Below is a small trained network, with its code and all its weights. Each question gives an input and a class and asks what happens when units are switched off, that is, made to give their printed mean instead of their output.

import numpy as np


def w(rows, s, z=0):
    codes = np.array(rows[::2]) - 128.0
    scale = np.full(codes.shape[1], s)
    scale[-1] = z or s
    return codes * scale


def norm(h):
    return h / np.sqrt((h * h).mean(-1, keepdims=True) + 1e-5)


def f(y):
    return np.maximum(y, 0)


def log_softmax(a):
    a = a - a.max(-1, keepdims=True)
    return a - np.log(np.exp(a).sum(-1, keepdims=True))


def net(x, mask):
    res = np.array(x, float).reshape(1, 2) / 4 @ E
    u = 0
    for l in range(2):
        y = f(norm(res) @ A[l][:, :-1].T + A[l][:, -1])
        res = res + np.where(mask[u : u + 6], y, B[l][:, -1]) @ B[l][:, :-1]
        u += 6
    return log_softmax(norm(res)[-1] @ U[:, :-1].T + U[:, -1])


A, B = {}, {}
E = w([
[106,172,255,154],'x0',
[178,125,146,117],'x1',
],0.0053)
A[0] = w([
[76,176,204,160,157],'0.n1',
[196,124,100,1,251],'0.n2',
[118,85,140,89,94],'0.n3',
[32,74,113,193,53],'0.n4',
[157,137,127,150,82],'0.n5',
[99,56,20,184,144],'0.n6',
],0.0058,0.003)
B[0] = w([
[154,93,104,108,249],'0.n1',
[106,125,130,166,252],'0.n2',
[157,195,137,72,129],'0.n3',
[239,156,114,255,160],'0.n4',
[99,106,124,87,130],'0.n5',
[98,111,155,135,250],'0.n6',
],0.0093,0.0045)
A[1] = w([
[125,198,225,133,108],'1.n1',
[2,162,235,46,121],'1.n2',
[21,172,142,171,47],'1.n3',
[97,119,230,147,254],'1.n4',
[135,135,68,165,150],'1.n5',
[43,94,168,112,192],'1.n6',
],0.0081,0.0026)
B[1] = w([
[41,150,97,96,201],'1.n1',
[130,66,58,132,185],'1.n2',
[238,82,181,183,163],'1.n3',
[146,135,96,171,255],'1.n4',
[92,212,168,119,194],'1.n5',
[140,147,107,2,190],'1.n6',
],0.0075,0.0062)
U = w([
[22,89,65,44,213],'0',
[97,194,123,207,213],'1',
[247,70,156,138,144],'2',
[111,150,206,76,12],'3',
[97,157,197,68,10],'4',
[125,166,218,39,4],'5',
[118,161,187,60,3],'6',
],0.015,0.0058)

Each question gives the input, the list of numbers given to net, and the class t.
The units are the neurons (one row each of A and B). Each row of codes is followed by its name. A weight is (code - 128) times the scale printed after its matrix; where a second scale follows, it is the last column's (A, B and U).
mask holds one flag per neuron, layer by layer. A switched-off neuron (its flag False) gives its mean, the last column of its row in B, instead of its output. The means were averaged over made-up inputs and are rounded, as every weight is.
A unit's drop is (log p(t) with every unit on - log p(t) with that unit switched off) / (log p(t) with every unit on - log p(t) with every unit switched off).
The circuit of an input: a set's keep is (log p(t) with only the set's units on - log p(t) with every unit switched off) / (log p(t) with every unit on - log p(t) with every unit switched off). Starting from all 12 units, units are removed one at a time, each time the one whose removal leaves the highest keep (on an exact tie, the one counted first), for as long as the keep stays at least 0.8.
circuit, biggest first: the units of the circuit, biggest drop first
top k neurons: the k neurons with the biggest drops, biggest first
k most important neurons of layer l: the k neurons of layer l with the biggest drops, biggest first
drop when u is switched off: that unit's drop, to one decimal
input [1,2], class 2: circuit, biggest first => 1.n1, 0.n1
input [0,-1], class 2: circuit, biggest first => 1.n1
input [3,-1], class 2: circuit, biggest first => 0.n1, 1.n1
input [8,7], class 0: 2 most important neurons of layer 0 => 0.n4, 0.n2
input [-6,-7], class 1: top 3 neurons => 0.n4, 0.n1, 1.n1
input [4,3], class 0: top 3 neurons => 0.n4, 1.n1, 1.n3
input [4,6], class 1: 3 most important neurons of layer 1 => 1.n6, 1.n4, 1.n1
input [2,3], class 2: top 4 neurons => 0.n1, 0.n6, 1.n5, 0.n2
input [7,3], class 0: circuit, biggest first => 1.n1, 1.n2
input [7,7], class 0: circuit, biggest first => 1.n1, 0.n4, 1.n2
input [-3,4], class 1: top 3 neurons => 0.n2, 0.n1, 1.n1
input [-3,3], class 2: top 3 neurons => 1.n1, 1.n3, 0.n1
input [2,7], class 1: circuit, biggest first => 1.n6, 1.n1
input [5,7], class 1: circuit, biggest first => 1.n4, 1.n1
input [2,5], class 1: circuit, biggest first => 1.n1
input [5,-5], class 0: top 2 neurons => 0.n2, 1.n1
input [5,2], class 0: top 2 neurons => 0.n4, 1.n1
input [2,-2], class 2: top 3 neurons => 1.n1, 0.n1, 0.n2
input [-2,2], class 2: top 3 neurons => 1.n3, 0.n1, 0.n2
input [3,-2], class 2: top 3 neurons => 0.n1, 1.n1, 0.n6
input [-4,5], class 1: top neuron => 0.n2
input [1,-1], class 2: top 2 neurons => 1.n1, 0.n1
input [0,-3], class 2: top 2 neurons => 1.n1, 0.n2
input [-1,5], class 1: top 2 neurons => 0.n6, 0.n2
input [2,-3], class 2: 2 most important neurons of layer 1 => 1.n1, 1.n4
input [1,1], class 2: drop when 0.n5 is switched off => 0.0
input [8,-2], class 0: drop when 1.n1 is switched off => 0.1
